Below is a small trained network, with its code and all its weights. Each question gives an input and a class and asks what happens when units are switched off, that is, made to give their printed mean instead of their output.

import numpy as np


def w(rows, s, z=0):
    codes = np.array(rows[::2]) - 128.0
    scale = np.full(codes.shape[1], s)
    scale[-1] = z or s
    return codes * scale


def f(y):
    return np.maximum(y, 0)


def log_softmax(a):
    a = a - a.max(-1, keepdims=True)
    return a - np.log(np.exp(a).sum(-1, keepdims=True))


def net(x, mask):
    res = np.array(x, float).reshape(1, 5) / 4 @ E
    y = f(res @ A[0][:, :-1].T + A[0][:, -1])
    res = res + np.where(mask, y, B[0][:, -1]) @ B[0][:, :-1]
    return log_softmax(res[-1] @ U[:, :-1].T + U[:, -1])


A, B = {}, {}
E = w([
[128,104,2],'x0',
[129,126,128],'x1',
[209,72,151],'x2',
[212,224,119],'x3',
[129,127,131],'x4',
],0.007)
A[0] = w([
[179,80,81,132],'N1',
[66,103,223,113],'N2',
[67,12,153,13],'N3',
[40,227,127,50],'N4',
[116,150,147,119],'N5',
[57,45,140,83],'N6',
[148,96,187,130],'N7',
[41,87,151,65],'N8',
[119,144,171,253],'N9',
[130,106,188,105],'N10',
[152,136,172,119],'N11',
[176,218,110,32],'N12',
[255,23,148,49],'N13',
[103,64,54,138],'N14',
],0.012,0.0048)
B[0] = w([
[176,133,92,208],'N1',
[121,140,40,236],'N2',
[161,162,189,217],'N3',
[22,173,109,214],'N4',
[127,138,103,152],'N5',
[148,144,181,224],'N6',
[157,123,90,199],'N7',
[142,183,144,203],'N8',
[178,66,90,255],'N9',
[124,155,91,183],'N10',
[134,164,82,178],'N11',
[177,201,146,192],'N12',
[1,189,132,249],'N13',
[128,147,35,240],'N14',
],0.026,0.0049)
U = w([
[155,155,92,233],'0',
[196,222,165,69],'1',
[149,142,91,224],'2',
[73,158,116,114],'3',
[174,143,43,9],'4',
[159,74,120,129],'5',
[134,67,169,68],'6',
[100,9,222,93],'7',
],0.012,0.011)

Each question gives the input, the list of numbers given to net, and the class t.
The units are the neurons (one row each of A and B). Each row of codes is followed by its name. A weight is (code - 128) times the scale printed after its matrix; where a second scale follows, it is the last column's (A, B and U).
mask holds one flag per neuron, in row order. A switched-off neuron (its flag False) gives its mean, the last column of its row in B, instead of its output. The means were averaged over made-up inputs and are rounded, as every weight is.
A unit's drop is (log p(t) with every unit on - log p(t) with that unit switched off) / (log p(t) with every unit on - log p(t) with every unit switched off).
The circuit of an input: a set's keep is (log p(t) with only the set's units on - log p(t) with every unit switched off) / (log p(t) with every unit on - log p(t) with every unit switched off). Starting from the 12 units with the biggest drops (on a tie, the unit counted first), units are removed one at a time, each time the one whose removal leaves the highest keep (on an exact tie, the one counted first), for as long as the keep stays at least 0.8.
circuit, biggest first: the units of the circuit, biggest drop first
most important unit: the unit with the biggest drop
top k neurons: the k neurons with the biggest drops, biggest first
drop when u is switched off: that unit's drop, to one decimal
input [-7,1,-5,3,3], class 4: top 2 neurons : (N9 N13)
input [2,-3,0,-5,0], class 1: circuit, biggest first : (N3 N6)
input [-1,2,1,6,2], class 1: most important unit : N12
input [-7,4,5,-2,-2], class 4: top 3 neurons : (N2 N7 N9)
input [-2,0,8,-6,4], class 3: top 2 neurons : (N13 N12)
input [4,-3,-6,2,-2], class 3: top 2 neurons : (N4 N9)
input [-8,-5,-1,-7,5], class 4: top 3 neurons : (N2 N9 N7)
input [-8,0,6,-5,-5], class 4: top 2 neurons : (N2 N7)
input [2,-2,-1,-8,-4], class 1: top 2 neurons : (N3 N6)
input [4,3,8,-5,0], class 3: top 2 neurons : (N13 N9)
input [-7,-3,-8,5,-3], class 3: top 4 neurons : (N4 N1 N14 N7)
input [-1,4,-7,-1,6], class 3: top 2 neurons : (N4 N1)
input [-7,2,1,-7,6], class 1: top 3 neurons : (N3 N6 N8)
input [4,5,-2,8,2], class 1: circuit, biggest first : (N12)
input [5,5,-6,-8,-6], class 1: circuit, biggest first : (N3 N6)
input [2,0,8,7,0], class 3: top 2 neurons : (N13 N3)
input [2,-3,-6,0,-4], class 3: top 2 neurons : (N4 N1)
input [4,-2,4,7,7], class 1: drop when N14 is switched off : 0.2
input [-1,1,-4,-6,1], class 1: drop when N2 is switched off : -0.1
input [0,4,-8,-2,5], class 3: drop when N4 is switched off : 1.4
input [2,-2,8,-1,6], class 3: circuit, biggest first : (N13)
